Below are the code and all the weights of a small trained network. Each question names an input and a class and asks about switching units off, where a switched-off unit gives its printed mean instead of its output.

import numpy as np


def w(rows, s, z=0):
    codes = np.array(rows[::2]) - 128.0
    scale = np.full(codes.shape[1], s)
    scale[-1] = z or s
    return codes * scale


def f(y):
    return y / 2 * (1 + np.tanh(0.7978845608 * (y + 0.044715 * y**3)))


def log_softmax(a):
    a = a - a.max(-1, keepdims=True)
    return a - np.log(np.exp(a).sum(-1, keepdims=True))


def net(x, mask):
    res = np.array(x, float).reshape(1, 5) / 4 @ E
    y = f(res @ A[0][:, :-1].T + A[0][:, -1])
    res = res + np.where(mask, y, B[0][:, -1]) @ B[0][:, :-1]
    return log_softmax(res[-1] @ U[:, :-1].T + U[:, -1])


A, B = {}, {}
E = w([
[100,128,140,251,140],'x0',
[111,59,113,130,197],'x1',
[199,108,66,151,140],'x2',
[88,102,47,128,110],'x3',
[123,180,90,124,186],'x4',
],0.011)
A[0] = w([
[124,64,38,130,185,206],'neuron 0',
[80,122,63,105,193,148],'neuron 1',
[136,115,240,75,155,177],'neuron 2',
[127,117,195,40,166,173],'neuron 3',
[211,125,134,154,139,210],'neuron 4',
[43,112,196,152,79,175],'neuron 5',
[155,163,35,80,72,197],'neuron 6',
[130,172,115,25,78,254],'neuron 7',
[172,152,199,120,149,210],'neuron 8',
[137,150,99,207,202,210],'neuron 9',
[2,106,136,164,106,212],'neuron 10',
[165,162,166,86,127,205],'neuron 11',
[129,32,29,127,179,213],'neuron 12',
[79,116,166,220,118,222],'neuron 13',
[47,130,82,106,206,174],'neuron 14',
[83,136,204,159,101,214],'neuron 15',
[187,165,133,177,167,166],'neuron 16',
[181,213,126,119,72,228],'neuron 17',
[128,149,81,175,195,166],'neuron 18',
[203,46,118,148,109,142],'neuron 19',
[193,56,132,125,87,178],'neuron 20',
[169,100,94,116,73,177],'neuron 21',
[130,161,194,185,141,188],'neuron 22',
],0.0098,0.005)
B[0] = w([
[87,52,35,110,163,233],'neuron 0',
[63,119,76,63,123,193],'neuron 1',
[102,152,255,103,183,213],'neuron 2',
[129,107,248,46,184,208],'neuron 3',
[188,131,110,175,185,186],'neuron 4',
[75,137,226,159,51,217],'neuron 5',
[175,129,68,74,51,217],'neuron 6',
[192,143,163,43,79,254],'neuron 7',
[156,187,194,132,193,196],'neuron 8',
[86,181,64,207,176,226],'neuron 9',
[51,107,135,128,72,227],'neuron 10',
[176,156,166,91,161,194],'neuron 11',
[100,18,52,103,144,250],'neuron 12',
[85,119,137,232,101,234],'neuron 13',
[56,136,107,63,119,205],'neuron 14',
[77,186,209,177,93,214],'neuron 15',
[174,188,107,198,155,180],'neuron 16',
[211,223,107,123,109,222],'neuron 17',
[84,170,41,143,178,197],'neuron 18',
[216,52,132,190,155,176],'neuron 19',
[189,97,164,159,127,180],'neuron 20',
[218,94,108,129,90,175],'neuron 21',
[128,180,163,188,121,199],'neuron 22',
],0.0082,0.0093)
U = w([
[140,182,122,213,190,9],'0',
[133,146,209,96,187,175],'1',
[70,57,99,57,111,3],'2',
[42,133,177,187,18,178],'3',
[170,1,100,169,154,151],'4',
[44,118,41,130,178,150],'5',
[185,171,110,102,60,171],'6',
],0.0079,0.0029)

Each question gives the input, the list of numbers given to net, and the class t.
The units are the neurons (one row each of A and B). Each row of codes is followed by its name. A weight is (code - 128) times the scale printed after its matrix; where a second scale follows, it is the last column's (A, B and U).
mask holds one flag per neuron, in row order. A switched-off neuron (its flag False) gives its mean, the last column of its row in B, instead of its output. The means were averaged over made-up inputs and are rounded, as every weight is.
A unit's drop is (log p(t) with every unit on - log p(t) with that unit switched off) / (log p(t) with every unit on - log p(t) with every unit switched off).
The circuit of an input: a set's keep is (log p(t) with only the set's units on - log p(t) with every unit switched off) / (log p(t) with every unit on - log p(t) with every unit switched off). Starting from the 12 units with the biggest drops (on a tie, the unit counted first), units are removed one at a time, each time the one whose removal leaves the highest keep (on an exact tie, the one counted first), for as long as the keep stays at least 0.8.
circuit, biggest first: the units of the circuit, biggest drop first
top k neurons: the k neurons with the biggest drops, biggest first
drop when u is switched off: that unit's drop, to one decimal
input [8,-5,6,6,-7], class 4: circuit, biggest first => [neuron 19]
input [5,1,4,6,-4], class 4: circuit, biggest first => [neuron 19; neuron 12]
input [8,-5,4,-8,-8], class 0: circuit, biggest first => [neuron 4; neuron 16]
input [8,5,5,-5,-8], class 0: top 2 neurons => [neuron 9; neuron 22]
input [-6,-6,-2,-2,-4], class 1: top 4 neurons => [neuron 2; neuron 3; neuron 8; neuron 11]
input [-7,-2,-8,7,-6], class 6: top 2 neurons => [neuron 7; neuron 13]
input [0,1,-1,6,1], class 2: top 2 neurons => [neuron 9; neuron 16]
input [-3,2,-5,-3,-8], class 1: top 2 neurons => [neuron 3; neuron 2]
input [7,-8,-2,-6,5], class 0: drop when neuron 16 is switched off => 0.1
input [-2,2,3,6,1], class 2: drop when neuron 2 is switched off => -0.1
input [3,0,-3,-5,4], class 0: drop when neuron 7 is switched off => 0.2
